Here is a tiny trained network, its code and every weight. The questions are about switching its units off for an input and a class, where a switched-off unit gives its printed mean instead of its output.

import numpy as np


def w(rows, s, z=0):
    codes = np.array(rows[::2]) - 128.0
    scale = np.full(codes.shape[1], s)
    scale[-1] = z or s
    return codes * scale


def norm(h):
    return h / np.sqrt((h * h).mean(-1, keepdims=True) + 1e-5)


def f(y):
    return np.maximum(y, 0)


def log_softmax(a):
    a = a - a.max(-1, keepdims=True)
    return a - np.log(np.exp(a).sum(-1, keepdims=True))


def net(x, mask):
    res = np.array(x, float).reshape(1, 7) / 4 @ E
    u = 0
    for l in range(2):
        y = f(norm(res) @ A[l][:, :-1].T + A[l][:, -1])
        res = res + np.where(mask[u : u + 13], y, B[l][:, -1]) @ B[l][:, :-1]
        u += 13
    return log_softmax(norm(res)[-1] @ U[:, :-1].T + U[:, -1])


A, B = {}, {}
E = w([
[145,77,94,126,102,102,123,145,221],'x0',
[123,126,130,129,134,129,130,130,129],'x1',
[132,127,127,126,130,126,125,126,127],'x2',
[86,121,156,9,122,127,149,140,131],'x3',
[126,126,127,128,131,127,129,128,128],'x4',
[101,132,155,138,119,107,136,39,152],'x5',
[123,122,130,129,129,129,126,129,128],'x6',
],0.015)
A[0] = w([
[175,156,112,238,126,141,116,102,65,248],'0.n1',
[140,95,133,115,98,96,99,120,88,43],'0.n2',
[151,124,118,223,117,135,107,134,160,166],'0.n3',
[96,145,165,115,129,142,126,112,14,127],'0.n4',
[154,129,118,174,133,156,121,132,128,117],'0.n5',
[95,152,165,178,145,136,148,128,35,239],'0.n6',
[155,122,119,215,115,117,118,130,139,96],'0.n7',
[150,112,98,136,117,109,127,127,127,49],'0.n8',
[132,137,121,192,114,128,101,98,142,87],'0.n9',
[114,171,135,128,96,144,108,85,84,65],'0.n10',
[101,119,141,133,126,126,141,1,154,174],'0.n11',
[122,165,146,124,105,119,155,150,126,105],'0.n12',
[120,122,123,158,97,141,132,54,139,3],'0.n13',
],0.016,0.0023)
B[0] = w([
[137,104,153,68,78,131,115,144,225,248],'0.n1',
[103,103,132,110,149,145,137,145,139,129],'0.n2',
[134,128,193,145,135,120,207,135,55,235],'0.n3',
[125,159,94,180,209,133,167,127,78,218],'0.n4',
[73,101,131,110,149,73,153,178,92,179],'0.n5',
[156,93,128,67,79,116,120,119,193,215],'0.n6',
[104,193,97,127,170,137,130,121,60,216],'0.n7',
[100,99,189,157,148,164,141,155,135,155],'0.n8',
[135,103,48,199,142,172,80,72,146,192],'0.n9',
[2,117,153,112,94,149,83,153,45,167],'0.n10',
[90,173,221,154,163,37,103,84,138,226],'0.n11',
[126,118,126,124,192,149,129,148,151,144],'0.n12',
[209,134,70,117,168,84,102,105,153,178],'0.n13',
],0.018,0.014)
A[1] = w([
[132,90,112,127,143,161,132,134,155,43],'1.n1',
[176,163,53,112,154,214,72,151,80,28],'1.n2',
[156,159,102,108,153,73,6,128,148,180],'1.n3',
[148,153,135,208,117,139,107,58,132,52],'1.n4',
[151,102,178,70,116,97,80,167,222,96],'1.n5',
[84,108,110,104,119,167,146,52,131,137],'1.n6',
[134,108,83,106,106,180,173,146,58,70],'1.n7',
[135,84,77,62,6,199,131,154,200,1],'1.n8',
[170,111,69,167,120,201,165,175,115,13],'1.n9',
[97,71,78,112,122,209,163,154,137,174],'1.n10',
[105,118,137,77,16,126,66,56,229,18],'1.n11',
[131,106,108,79,113,141,136,163,121,176],'1.n12',
[168,99,177,104,61,179,130,126,133,82],'1.n13',
],0.017,0.0021)
B[1] = w([
[113,151,122,115,148,148,128,174,97,150],'1.n1',
[107,136,68,183,195,101,167,77,213,160],'1.n2',
[121,80,110,93,93,238,198,216,84,191],'1.n3',
[182,152,36,120,135,144,123,135,138,181],'1.n4',
[107,87,94,106,67,159,35,131,209,249],'1.n5',
[154,148,186,146,108,90,130,106,196,148],'1.n6',
[203,103,159,136,2,141,100,107,162,196],'1.n7',
[169,170,146,64,212,20,68,212,37,222],'1.n8',
[102,135,211,85,76,146,146,118,76,175],'1.n9',
[174,142,67,146,168,114,122,158,92,213],'1.n10',
[95,85,140,183,63,203,206,97,183,207],'1.n11',
[104,133,106,162,178,135,128,97,97,200],'1.n12',
[124,152,79,122,166,133,63,123,118,156],'1.n13',
],0.023,0.013)
U = w([
[158,102,77,80,155,80,26,221,121,196],'0',
[205,157,39,205,193,109,194,66,128,172],'1',
[71,52,140,126,34,185,143,112,250,200],'2',
[43,175,219,99,186,76,145,86,85,5],'3',
[184,91,204,155,28,142,182,163,39,34],'4',
],0.013,0.002)

Each question gives the input, the list of numbers given to net, and the class t.
The units are the neurons (one row each of A and B). Each row of codes is followed by its name. A weight is (code - 128) times the scale printed after its matrix; where a second scale follows, it is the last column's (A, B and U).
mask holds one flag per neuron, layer by layer. A switched-off neuron (its flag False) gives its mean, the last column of its row in B, instead of its output. The means were averaged over made-up inputs and are rounded, as every weight is.
A unit's drop is (log p(t) with every unit on - log p(t) with that unit switched off) / (log p(t) with every unit on - log p(t) with every unit switched off).
The circuit of an input: a set's keep is (log p(t) with only the set's units on - log p(t) with every unit switched off) / (log p(t) with every unit on - log p(t) with every unit switched off). Starting from the 12 units with the biggest drops (on a tie, the unit counted first), units are removed one at a time, each time the one whose removal leaves the highest keep (on an exact tie, the one counted first), for as long as the keep stays at least 0.8.
circuit, biggest first: the units of the circuit, biggest drop first
most important unit: the unit with the biggest drop
top k neurons: the k neurons with the biggest drops, biggest first
top k neurons in layer l: the k neurons of layer l with the biggest drops, biggest first
input [3,3,6,-3,0,2,-4], class 1: circuit, biggest first => 0.n9
input [-3,-6,0,6,-6,-7,-6], class 1: circuit, biggest first => 1.n2, 0.n11, 0.n1
input [-4,8,0,5,0,-8,-8], class 1: top 2 neurons => 1.n2, 0.n3
input [6,4,5,0,7,-6,-8], class 4: top 3 neurons => 0.n1, 0.n6, 0.n11
input [0,6,5,8,6,6,-6], class 3: top 2 neurons in layer 0 => 0.n1, 0.n6
input [3,5,4,-4,-5,6,5], class 1: top 2 neurons => 0.n9, 1.n4
input [-6,-7,-8,-1,-5,1,-6], class 2: top 3 neurons => 0.n6, 0.n1, 1.n11
input [0,-5,3,-8,-8,5,-6], class 2: top 2 neurons in layer 0 => 0.n1, 0.n4
input [-4,7,-5,6,-8,-1,4], class 1: top 3 neurons in layer 0 => 0.n11, 0.n3, 0.n4
input [3,0,6,1,5,7,2], class 2: top 3 neurons in layer 0 => 0.n4, 0.n3, 0.n7
input [0,2,5,5,6,-3,8], class 1: top 2 neurons => 0.n1, 0.n3
input [-5,4,-3,-2,-6,1,-5], class 2: top 2 neurons in layer 0 => 0.n6, 0.n1
input [-8,1,-1,-1,4,3,-3], class 2: top 2 neurons in layer 0 => 0.n6, 0.n1
input [8,0,-2,-8,2,-2,0], class 4: most important unit => 0.n3
input [5,8,-5,0,-2,0,4], class 4: top 3 neurons in layer 0 => 0.n1, 0.n6, 0.n11
input [7,-1,8,-6,6,0,3], class 4: top 2 neurons in layer 0 => 0.n3, 0.n11
input [2,-4,5,-8,6,-1,7], class 4: top 3 neurons in layer 0 => 0.n7, 0.n3, 0.n11
input [0,-1,-2,-7,-4,1,4], class 2: top 2 neurons => 0.n1, 0.n4
input [-7,5,-5,3,-1,-7,-3], class 1: top 2 neurons => 0.n4, 1.n2
input [0,-1,3,5,6,3,3], class 3: top 3 neurons => 0.n1, 0.n6, 1.n5
input [-6,-8,-7,-8,1,4,1], class 2: circuit, biggest first => 0.n1
input [6,-1,-5,1,-6,2,5], class 2: top 3 neurons => 0.n4, 0.n7, 1.n8
input [-8,-8,3,2,-7,-6,5], class 1: top 2 neurons => 0.n4, 0.n11
input [5,5,0,1,3,4,0], class 2: top 2 neurons in layer 0 => 0.n4, 0.n7
input [-4,3,8,5,-7,1,4], class 3: top 2 neurons in layer 0 => 0.n9, 0.n4
input [6,4,4,0,0,-2,-8], class 4: top 4 neurons => 0.n1, 0.n6, 0.n11, 1.n5
input [3,-6,8,-6,2,-7,3], class 4: most important unit => 0.n11
input [-4,3,2,1,1,3,5], class 3: top 2 neurons => 0.n4, 0.n10
